Below is a small trained network, with its code and all its weights. Each question gives an input and a class and asks what happens when units are switched off, that is, made to give their printed mean instead of their output.

import numpy as np


def w(rows, s, z=0):
    codes = np.array(rows[::2]) - 128.0
    scale = np.full(codes.shape[1], s)
    scale[-1] = z or s
    return codes * scale


def f(y):
    return y / 2 * (1 + np.tanh(0.7978845608 * (y + 0.044715 * y**3)))


def log_softmax(a):
    a = a - a.max(-1, keepdims=True)
    return a - np.log(np.exp(a).sum(-1, keepdims=True))


def net(x, mask):
    res = np.array(x, float).reshape(1, 7) / 4 @ E
    y = f(res @ A[0][:, :-1].T + A[0][:, -1])
    res = res + np.where(mask, y, B[0][:, -1]) @ B[0][:, :-1]
    return log_softmax(res[-1] @ U[:, :-1].T + U[:, -1])


A, B = {}, {}
E = w([
[186,223,137,154,104,186,172,35],'x0',
[123,101,116,197,113,124,235,186],'x1',
[189,68,65,206,250,150,74,124],'x2',
[129,150,94,111,105,241,93,252],'x3',
[124,122,129,127,128,131,130,123],'x4',
[155,148,2,17,178,97,188,129],'x5',
[232,44,98,121,2,120,106,109],'x6',
],0.0071)
A[0] = w([
[138,141,164,189,118,120,122,159,89],'n0',
[91,125,91,120,118,211,139,160,33],'n1',
[51,71,124,116,155,83,107,131,144],'n2',
[112,134,149,98,70,123,152,139,77],'n3',
[111,96,174,140,140,103,140,83,102],'n4',
[135,155,119,68,149,102,40,91,158],'n5',
[112,111,168,168,94,140,88,114,84],'n6',
[127,108,71,171,119,104,249,168,163],'n7',
[97,89,113,128,135,110,87,148,111],'n8',
[133,95,121,102,99,54,87,176,142],'n9',
[140,106,152,169,146,74,177,113,112],'n10',
[127,128,133,143,105,82,134,85,144],'n11',
[167,157,138,122,123,155,159,55,144],'n12',
[70,198,166,118,230,109,143,148,39],'n13',
[122,111,107,63,144,134,120,104,131],'n14',
[114,132,100,110,89,205,105,141,145],'n15',
[120,157,65,60,167,100,163,120,80],'n16',
[101,120,113,159,132,128,170,142,136],'n17',
[125,113,112,104,142,61,139,57,103],'n18',
[176,74,124,106,88,130,119,113,6],'n19',
[155,116,91,182,176,139,108,142,97],'n20',
[154,93,95,178,158,141,101,107,49],'n21',
[177,108,83,110,94,108,138,123,96],'n22',
[129,115,193,159,118,124,98,116,80],'n23',
[148,123,54,87,122,115,178,126,75],'n24',
[160,115,108,152,67,97,106,132,167],'n25',
[104,160,153,97,91,134,175,139,96],'n26',
[138,167,166,95,97,71,130,151,87],'n27',
[115,161,102,146,112,171,123,90,170],'n28',
[109,131,159,164,120,134,108,134,82],'n29',
[196,147,135,159,178,143,126,117,125],'n30',
[106,136,136,109,92,134,115,113,81],'n31',
[137,115,166,108,151,99,136,98,98],'n32',
[108,153,145,104,95,123,139,126,98],'n33',
],0.015,0.011)
B[0] = w([
[110,169,100,113,69,146,68,90,164],'n0',
[225,138,116,126,153,156,111,140,156],'n1',
[147,185,101,168,62,79,183,160,200],'n2',
[143,64,71,50,195,64,97,101,177],'n3',
[189,111,103,137,147,152,98,156,176],'n4',
[103,172,254,59,133,111,99,135,221],'n5',
[84,162,73,157,82,154,64,86,182],'n6',
[112,174,221,95,123,102,80,115,247],'n7',
[148,175,115,128,114,96,193,108,164],'n8',
[143,191,102,175,99,92,193,134,199],'n9',
[183,143,147,103,156,164,86,169,182],'n10',
[163,131,105,130,187,159,141,203,192],'n11',
[128,191,126,168,84,80,177,161,231],'n12',
[194,33,140,119,75,221,223,45,219],'n13',
[84,172,146,159,120,138,98,121,172],'n14',
[226,137,120,138,182,165,126,212,203],'n15',
[77,152,76,179,106,178,56,71,203],'n16',
[154,136,181,111,85,130,117,145,165],'n17',
[206,127,106,129,193,177,98,196,200],'n18',
[154,22,159,126,77,227,222,63,151],'n19',
[165,106,121,67,162,57,95,102,186],'n20',
[124,64,90,32,145,59,133,107,162],'n21',
[115,98,137,149,93,180,165,88,177],'n22',
[87,151,92,167,89,172,59,94,177],'n23',
[77,141,93,184,72,162,33,88,185],'n24',
[138,98,188,154,119,164,174,86,213],'n25',
[142,66,102,90,148,54,111,115,190],'n26',
[139,85,85,108,165,111,121,135,171],'n27',
[111,162,115,157,69,77,205,178,197],'n28',
[129,159,92,124,77,156,63,62,152],'n29',
[98,122,90,89,143,52,171,124,185],'n30',
[137,111,134,68,150,84,131,93,148],'n31',
[178,124,120,125,136,147,116,157,154],'n32',
[119,96,85,81,166,84,144,114,167],'n33',
],0.0092,0.011)
U = w([
[86,151,62,163,99,153,60,71,101],'0',
[132,63,152,131,104,184,209,64,115],'1',
[118,82,65,69,149,38,122,99,112],'2',
[112,140,133,147,126,114,136,142,251],'3',
[176,145,108,134,142,163,107,203,104],'4',
[126,198,103,162,89,68,204,137,90],'5',
[114,160,239,99,112,106,88,120,114],'6',
[10,116,190,191,170,127,163,200,123],'7',
],0.012,0.026)

Each question gives the input, the list of numbers given to net, and the class t.
The units are the neurons (one row each of A and B). Each row of codes is followed by its name. A weight is (code - 128) times the scale printed after its matrix; where a second scale follows, it is the last column's (A, B and U).
mask holds one flag per neuron, in row order. A switched-off neuron (its flag False) gives its mean, the last column of its row in B, instead of its output. The means were averaged over made-up inputs and are rounded, as every weight is.
A unit's drop is (log p(t) with every unit on - log p(t) with that unit switched off) / (log p(t) with every unit on - log p(t) with every unit switched off).
The circuit of an input: a set's keep is (log p(t) with only the set's units on - log p(t) with every unit switched off) / (log p(t) with every unit on - log p(t) with every unit switched off). Starting from the 12 units with the biggest drops (on a tie, the unit counted first), units are removed one at a time, each time the one whose removal leaves the highest keep (on an exact tie, the one counted first), for as long as the keep stays at least 0.8.
units of the circuit, in order: the units of the circuit, biggest drop first
unit that matters most: the unit with the biggest drop
k most important neurons: the k neurons with the biggest drops, biggest first
drop when u is switched off: that unit's drop, to one decimal
input [7,-4,-7,8,6,5,-1], class 4: unit that matters most -> n15
input [-6,-4,-4,8,7,-1,-4], class 4: 2 most important neurons -> [n15, n1]
input [3,7,-8,-1,6,-7,-4], class 2: 2 most important neurons -> [n26, n3]
input [2,6,-3,4,-4,-7,-7], class 0: 3 most important neurons -> [n0, n29, n25]
input [6,4,2,4,4,3,5], class 5: 4 most important neurons -> [n13, n28, n12, n5]
input [-7,6,3,-8,4,-7,-2], class 4: units of the circuit, in order -> [n10, n4]
input [2,2,6,-8,2,7,3], class 4: 3 most important neurons -> [n18, n10, n11]
input [5,-6,-6,-3,4,-6,6], class 0: 3 most important neurons -> [n6, n23, n13]
input [3,0,-2,-7,0,-1,6], class 4: 4 most important neurons -> [n18, n11, n13, n10]
input [-7,-3,-5,5,-5,-1,4], class 5: 2 most important neurons -> [n9, n8]
input [-7,3,5,-3,-4,6,6], class 5: 4 most important neurons -> [n9, n2, n8, n13]
input [4,5,2,-4,-6,3,7], class 1: 4 most important neurons -> [n22, n19, n25, n5]
input [7,-5,-8,7,7,-3,-2], class 2: units of the circuit, in order -> [n26, n3]
input [1,8,2,-7,2,1,5], class 6: 2 most important neurons -> [n7, n15]
input [-4,5,-6,6,-3,-2,8], class 1: units of the circuit, in order -> [n19]
input [-2,0,6,-8,3,5,-7], class 4: 2 most important neurons -> [n18, n10]
input [-2,-7,-5,8,-7,-6,5], class 4: 2 most important neurons -> [n15, n7]
input [-7,6,-5,1,7,4,-7], class 1: 2 most important neurons -> [n13, n12]
input [-5,6,6,7,3,-8,-5], class 0: units of the circuit, in order -> [n0, n29]
input [-6,-1,-1,0,3,5,3], class 5: unit that matters most -> n9
input [-5,2,4,-7,-4,-8,-8], class 0: units of the circuit, in order -> [n23, n29]
input [-6,6,8,-5,-1,-1,-7], class 2: drop when n20 is switched off -> 1.2
input [-6,8,-6,5,-3,-2,-1], class 6: drop when n15 is switched off -> 0.0
input [3,-2,7,-8,-2,7,8], class 1: drop when n22 is switched off -> 1.1
input [5,2,5,-6,0,6,-7], class 1: drop when n6 is switched off -> 0.1
